1, -8, 8, -1, 9
0, 0, 5, 4, 18
1, -8, 7, -4, -6
0, 11, -15, -9, 11
0, -18, -8, 4, 33
->
1, 0, 7, -9, 33

12, -26
-1, -1
24, -35
-23, 6
-9, 24
->
12, -1

-15, -33, 9
4, -24, -21
-6, -16, -20
-5, 28, 8
->
-15, -24, -20

-19, 36, -8, 21, 15
-1, 0, 23, -19, 11
-21, 38, 2, 14, 21
8, -15, 5, -10, -6
->
-19, 0, 2, -10

-42, 39, 23
-20, 24, 24
-34, -24, 4
-11, 20, 7
->
-42, 24, 4

-3, -14, 11, -5, -21
-7, 22, -6, 6, 38
-12, 20, 10, 1, 19
-7, -3, 16, 1, 12
10, -2, -13, -2, -16
->
-3, 22, 10, 1, -16

-2, 14, 0, 7
11, -19, -35, 7
24, 15, -2, -32
->
-2, -19, -2

9, 0, -9
4, 13, 28
41, 45, -1
22, 20, 5
13, 16, 35
->
9, 13, -1
---
-3, 10, -16, -10, -7, 9
-9, 9, -15, 12, 13, 7
1, 16, -1, -26, -24, 19
1, 4, 14, 29, 26, 2
16, -26, 8, 15, 15, -27
-3, 8, -1, 9, 9, 7
-23, 23, -18, 42, 40, 18
->
18, 40, 42, -18, 23, -23
7, 9, 9, -1, 8, -3
-27, 15, 15, 8, -26, 16
2, 26, 29, 14, 4, 1
19, -24, -26, -1, 16, 1
7, 13, 12, -15, 9, -9
9, -7, -10, -16, 10, -3

17, -18, 19, 14, -32, 25, -4, -4, -16
6, -28, 17, -30, -14, 18, -26, 24, 21
-37, 30, -32, 29, -6, 12, 15, -29, -12
11, 26, -27, -26, 31, -37, -5, -6, 1
-7, 7, -19, -27, -6, -1, -21, -16, -19
4, 19, 3, -12, 14, -33, -9, -11, -1
-21, 23, -16, -18, 20, -11, -16, 14, -18
27, -6, 26, 24, 27, -35, 30, 16, 25
->
25, 16, 30, -35, 27, 24, 26, -6, 27
-18, 14, -16, -11, 20, -18, -16, 23, -21
-1, -11, -9, -33, 14, -12, 3, 19, 4
-19, -16, -21, -1, -6, -27, -19, 7, -7
1, -6, -5, -37, 31, -26, -27, 26, 11
-12, -29, 15, 12, -6, 29, -32, 30, -37
21, 24, -26, 18, -14, -30, 17, -28, 6
-16, -4, -4, 25, -32, 14, 19, -18, 17

-6, -4, -19, 11, 26, 14, 6, -1
15, -8, -2, 8, -18, -32, 12, 6
-3, -4, -8, 30, 15, 18, 25, 9
-6, 22, 14, -18, 11, 15, 19, 8
-4, 20, 13, -19, 12, 16, 15, 6
-7, -6, -15, 9, 26, 12, 7, -1
14, -18, -17, -18, -9, 16, -13, 14
17, -5, 0, 8, -19, -34, 15, 4
->
4, 15, -34, -19, 8, 0, -5, 17
14, -13, 16, -9, -18, -17, -18, 14
-1, 7, 12, 26, 9, -15, -6, -7
6, 15, 16, 12, -19, 13, 20, -4
8, 19, 15, 11, -18, 14, 22, -6
9, 25, 18, 15, 30, -8, -4, -3
6, 12, -32, -18, 8, -2, -8, 15
-1, 6, 14, 26, 11, -19, -4, -6

34, 3, 7, -21, -28
32, -14, -3, -5, -37
31, -14, -5, -1, -34
4, 17, 10, 7, -14
31, -15, -5, -1, -37
->
-37, -1, -5, -15, 31
-14, 7, 10, 17, 4
-34, -1, -5, -14, 31
-37, -5, -3, -14, 32
-28, -21, 7, 3, 34

-30, -35, -3, -6, -31, 35, -24, -21, -18
29, 30, 7, 33, 18, -10, 37, 6, 11
15, 0, 34, -12, -13, -22, -14, 41, 32
22, 12, 31, 1, -2, -25, 2, 39, 35
16, 33, -12, 30, 31, -11, 40, -7, 1
34, 28, 9, 41, 10, 2, 40, -3, 3
->
3, -3, 40, 2, 10, 41, 9, 28, 34
1, -7, 40, -11, 31, 30, -12, 33, 16
35, 39, 2, -25, -2, 1, 31, 12, 22
32, 41, -14, -22, -13, -12, 34, 0, 15
11, 6, 37, -10, 18, 33, 7, 30, 29
-18, -21, -24, 35, -31, -6, -3, -35, -30

41, 9, -7, -9, -16
1, 0, -5, 14, 13
18, 4, -5, 2, 5
-6, -2, -4, 16, 13
23, 5, -5, 0, -6
39, 7, -7, -3, -29
26, 6, -8, 4, 9
41, 9, -8, -6, -5
->
-5, -6, -8, 9, 41
9, 4, -8, 6, 26
-29, -3, -7, 7, 39
-6, 0, -5, 5, 23
13, 16, -4, -2, -6
5, 2, -5, 4, 18
13, 14, -5, 0, 1
-16, -9, -7, 9, 41

-24, -9, -11, -34, 20, 0, 9, 0, 33, 11, -9
20, 30, 34, -33, -19, -20, -30, -20, 22, 28, 14
23, -13, -29, -12, 21, -33, 35, -35, 23, 12, 8
11, -15, 6, -25, -35, 8, -19, -31, -32, 20, 32
->
32, 20, -32, -31, -19, 8, -35, -25, 6, -15, 11
8, 12, 23, -35, 35, -33, 21, -12, -29, -13, 23
14, 28, 22, -20, -30, -20, -19, -33, 34, 30, 20
-9, 11, 33, 0, 9, 0, 20, -34, -11, -9, -24

1, 17, 1, 22
1, 31, -1, 30
1, 17, 1, 27
3, 8, 0, 20
3, 10, 0, 16
2, 16, 0, 28
2, 11, 0, 28
->
28, 0, 11, 2
28, 0, 16, 2
16, 0, 10, 3
20, 0, 8, 3
27, 1, 17, 1
30, -1, 31, 1
22, 1, 17, 1
